[[141 149 128]
 [139 145 128]
 [141 153 128]
 [143 149 126]
 [140 144 131]]
|
[[128 128 128 126 131]
 [149 145 153 149 144]
 [141 139 141 143 140]]

[[134 133 142 122 100 111 134 126 120]
 [124 122 119 143 125 146 117 146 152]]
|
[[120 152]
 [126 146]
 [134 117]
 [111 146]
 [100 125]
 [122 143]
 [142 119]
 [133 122]
 [134 124]]

[[128 126 129 129 129 128 127 129 129]
 [127 127 121 132 131 125 124 128 115]
 [127 128 133 126 127 130 132 127 137]
 [129 131 142 122 123 133 137 127 151]]
|
[[129 115 137 151]
 [129 128 127 127]
 [127 124 132 137]
 [128 125 130 133]
 [129 131 127 123]
 [129 132 126 122]
 [129 121 133 142]
 [126 127 128 131]
 [128 127 127 129]]

[[133 127 126 129 123]
 [129 129 126 127 124]
 [115 126 139 129 151]
 [139 117 131 139 122]
 [140 115 133 141 121]
 [129 130 126 126 126]
 [135 125 127 131 122]
 [131 128 126 128 124]
 [133 126 128 130 122]
 [128 130 128 126 130]
 [112 125 142 130 155]]
|
[[123 124 151 122 121 126 122 124 122 130 155]
 [129 127 129 139 141 126 131 128 130 126 130]
 [126 126 139 131 133 126 127 126 128 128 142]
 [127 129 126 117 115 130 125 128 126 130 125]
 [133 129 115 139 140 129 135 131 133 128 112]]

[[111 106 100 110 112 100]
 [128 127 142 120 127 131]
 [109 104 106 103 105 101]
 [126 118 129 115 116 124]
 [122 122 108 123 123 113]
 [132 149 148 143 139 155]
 [133 139 148 131 131 144]]
|
[[100 131 101 124 113 155 144]
 [112 127 105 116 123 139 131]
 [110 120 103 115 123 143 131]
 [100 142 106 129 108 148 148]
 [106 127 104 118 122 149 139]
 [111 128 109 126 122 132 133]]

[[128 128 129 127 125 128 126 128]
 [131 121 118 113 127 134 131 126]
 [127 129 131 128 125 127 126 128]
 [124 134 131 156 144 120 130 130]
 [123 139 146 148 125 119 121 132]
 [125 133 128 156 146 121 131 129]
 [127 131 131 136 130 125 127 129]
 [128 129 130 127 125 128 126 129]
 [123 139 146 147 124 119 121 132]
 [126 133 144 123 109 125 119 130]]
|
[[128 126 128 130 132 129 129 129 132 130]
 [126 131 126 130 121 131 127 126 121 119]
 [128 134 127 120 119 121 125 128 119 125]
 [125 127 125 144 125 146 130 125 124 109]
 [127 113 128 156 148 156 136 127 147 123]
 [129 118 131 131 146 128 131 130 146 144]
 [128 121 129 134 139 133 131 129 139 133]
 [128 131 127 124 123 125 127 128 123 126]]

[[123 141 113 128 110 151 119 105 132]
 [140 138 131 141 145 127 124 130 115]]
|
[[132 115]
 [105 130]
 [119 124]
 [151 127]
 [110 145]
 [128 141]
 [113 131]
 [141 138]
 [123 140]]
---
[[118 113 100]
 [128 150 126]]
|
[[118 113]
 [128 150]]

[[124 122 123]
 [125 143 106]
 [121 123 109]
 [130 134 149]
 [153 107 120]]
|
[[124 122]
 [125 143]]

[[144 123 100 129]
 [120 101 145 132]]
|
[[144 123]
 [120 101]]

[[142 106 132]
 [143 103 131]]
|
[[142 106]
 [143 103]]

[[129 114 133 124 131]
 [105 126 128 128 101]
 [ 99 136 135 143 124]
 [110 131 129 133 115]]
|
[[129 114]
 [105 126]]

[[107 103]
 [127 119]
 [106  98]
 [115 103]]
|
[[107 103]
 [127 119]]

[[105 146]
 [142 124]
 [127 135]
 [154 127]
 [143 121]]
|
[[105 146]
 [142 124]]
---
[[106 128 150 127]
 [105 128 152 127]
 [103 128 152 127]]
|
[[128 150]
 [128 152]]

[[120 100 105 132 144]
 [137 151 153 129 106]
 [130 144 144 126 111]]
|
[[100 105]
 [151 153]]

[[105 130 131 108]
 [107 122 123 109]
 [158 115 103 153]
 [102 121 124 105]
 [107 122 123 108]]
|
[[130 131]
 [122 123]]

[[158 128 138 141]
 [142 129 133 134]
 [126 151 153 103]
 [130 141 128 128]]
|
[[128 138]
 [129 133]]

[[128 129 132]
 [127 100 128]
 [124 141 128]]
|
[[129 132]
 [100 128]]

[[135 124 131 126]
 [152 129 157 139]
 [142 134 152 142]]
|
[[124 131]
 [129 157]]

[[128 139 146 132 132]
 [128 150 135 141 137]
 [128 133 142 135 133]
 [129 138 145 132 129]
 [128 135 136 130 130]]
|
[[139 146]
 [150 135]]
